Below is a small trained network, with its code and all its weights. Each question gives an input and a class and asks what happens when units are switched off, that is, made to give their printed mean instead of their output.

import numpy as np


def w(rows, s, z=0):
    codes = np.array(rows[::2]) - 128.0
    scale = np.full(codes.shape[1], s)
    scale[-1] = z or s
    return codes * scale


def f(y):
    return y / 2 * (1 + np.tanh(0.7978845608 * (y + 0.044715 * y**3)))


def log_softmax(a):
    a = a - a.max(-1, keepdims=True)
    return a - np.log(np.exp(a).sum(-1, keepdims=True))


def net(x, mask):
    res = np.array(x, float).reshape(1, 5) / 4 @ E
    y = f(res @ A[0][:, :-1].T + A[0][:, -1])
    res = res + np.where(mask, y, B[0][:, -1]) @ B[0][:, :-1]
    return log_softmax(res[-1] @ U[:, :-1].T + U[:, -1])


A, B = {}, {}
E = w([
[132,137,122,123,132,136,134,120],'x0',
[241,195,159,211,189,80,72,121],'x1',
[135,118,126,126,127,129,127,121],'x2',
[180,67,120,149,145,226,195,252],'x3',
[111,123,218,74,166,219,17,123],'x4',
],0.011)
A[0] = w([
[212,156,103,174,137,68,143,136,147],'n0',
[127,117,110,148,112,79,138,119,196],'n1',
[149,171,151,140,143,157,95,130,102],'n2',
[199,149,197,144,168,188,2,126,16],'n3',
[54,150,132,79,123,124,79,80,253],'n4',
[54,103,149,57,133,199,102,115,136],'n5',
[62,87,79,96,92,99,217,115,250],'n6',
[152,160,115,153,135,46,133,79,220],'n7',
[80,104,152,103,108,181,109,119,125],'n8',
[104,96,140,99,123,197,126,187,106],'n9',
[60,109,101,126,124,104,181,134,214],'n10',
[88,102,111,120,91,106,191,120,218],'n11',
[128,104,120,139,144,174,131,156,115],'n12',
[196,116,121,178,145,128,189,173,92],'n13',
[189,104,119,143,134,204,167,221,171],'n14',
[90,107,83,126,105,110,177,132,165],'n15',
],0.016,0.0058)
B[0] = w([
[133,144,106,226,97,97,152,110,210],'n0',
[118,181,146,148,148,127,147,104,174],'n1',
[173,113,127,99,139,124,153,114,161],'n2',
[186,135,123,1,155,126,180,106,226],'n3',
[122,102,55,102,60,101,26,148,231],'n4',
[43,92,136,157,95,118,82,172,226],'n5',
[168,139,109,33,151,130,157,108,249],'n6',
[96,250,135,179,154,104,134,76,213],'n7',
[74,105,153,158,130,134,92,136,189],'n8',
[58,115,197,139,171,148,146,111,201],'n9',
[164,132,132,75,132,130,125,118,202],'n10',
[168,138,140,79,142,147,134,116,206],'n11',
[112,118,160,134,148,156,158,126,167],'n12',
[186,61,93,202,82,128,152,160,206],'n13',
[161,68,206,148,153,202,168,173,244],'n14',
[177,112,144,92,149,119,162,122,195],'n15',
],0.027,0.022)
U = w([
[155,222,62,11,142,130,90,104,251],'0',
[184,99,155,67,172,172,197,160,148],'1',
[79,223,113,213,146,109,148,99,158],'2',
[183,113,103,251,70,150,171,186,29],'3',
[32,112,95,108,58,116,50,166,71],'4',
[2,106,194,146,163,174,125,186,31],'5',
],0.0084,0.0022)

Each question gives the input, the list of numbers given to net, and the class t.
The units are the neurons (one row each of A and B). Each row of codes is followed by its name. A weight is (code - 128) times the scale printed after its matrix; where a second scale follows, it is the last column's (A, B and U).
mask holds one flag per neuron, in row order. A switched-off neuron (its flag False) gives its mean, the last column of its row in B, instead of its output. The means were averaged over made-up inputs and are rounded, as every weight is.
A unit's drop is (log p(t) with every unit on - log p(t) with that unit switched off) / (log p(t) with every unit on - log p(t) with every unit switched off).
The circuit of an input: a set's keep is (log p(t) with only the set's units on - log p(t) with every unit switched off) / (log p(t) with every unit on - log p(t) with every unit switched off). Starting from the 12 units with the biggest drops (on a tie, the unit counted first), units are removed one at a time, each time the one whose removal leaves the highest keep (on an exact tie, the one counted first), for as long as the keep stays at least 0.8.
circuit, biggest first: the units of the circuit, biggest drop first
most important unit: the unit with the biggest drop
top k neurons: the k neurons with the biggest drops, biggest first
drop when u is switched off: that unit's drop, to one decimal
input [-4,7,2,1,-7], class 3: most important unit	n13
input [2,0,4,1,6], class 5: top 2 neurons	(n5; n6)
input [-1,2,-4,5,0], class 3: top 3 neurons	(n6; n13; n3)
input [-8,7,-6,0,-6], class 2: top 2 neurons	(n7; n14)
input [2,4,5,0,-5], class 2: top 2 neurons	(n7; n14)
input [-7,1,6,3,-6], class 3: top 2 neurons	(n13; n3)
input [1,-5,4,-3,1], class 4: top 2 neurons	(n5; n3)
input [-8,1,-1,6,-3], class 3: top 2 neurons	(n13; n3)
input [5,0,6,-6,8], class 4: top 3 neurons	(n5; n4; n6)
input [-5,1,-6,0,0], class 2: top 2 neurons	(n6; n3)
input [0,-5,8,1,2], class 5: drop when n9 is switched off	0.1
input [-8,-2,8,-5,1], class 4: drop when n3 is switched off	0.3
input [1,8,0,-2,-6], class 2: drop when n7 is switched off	0.7
input [4,8,2,0,-2], class 2: circuit, biggest first	(n7)
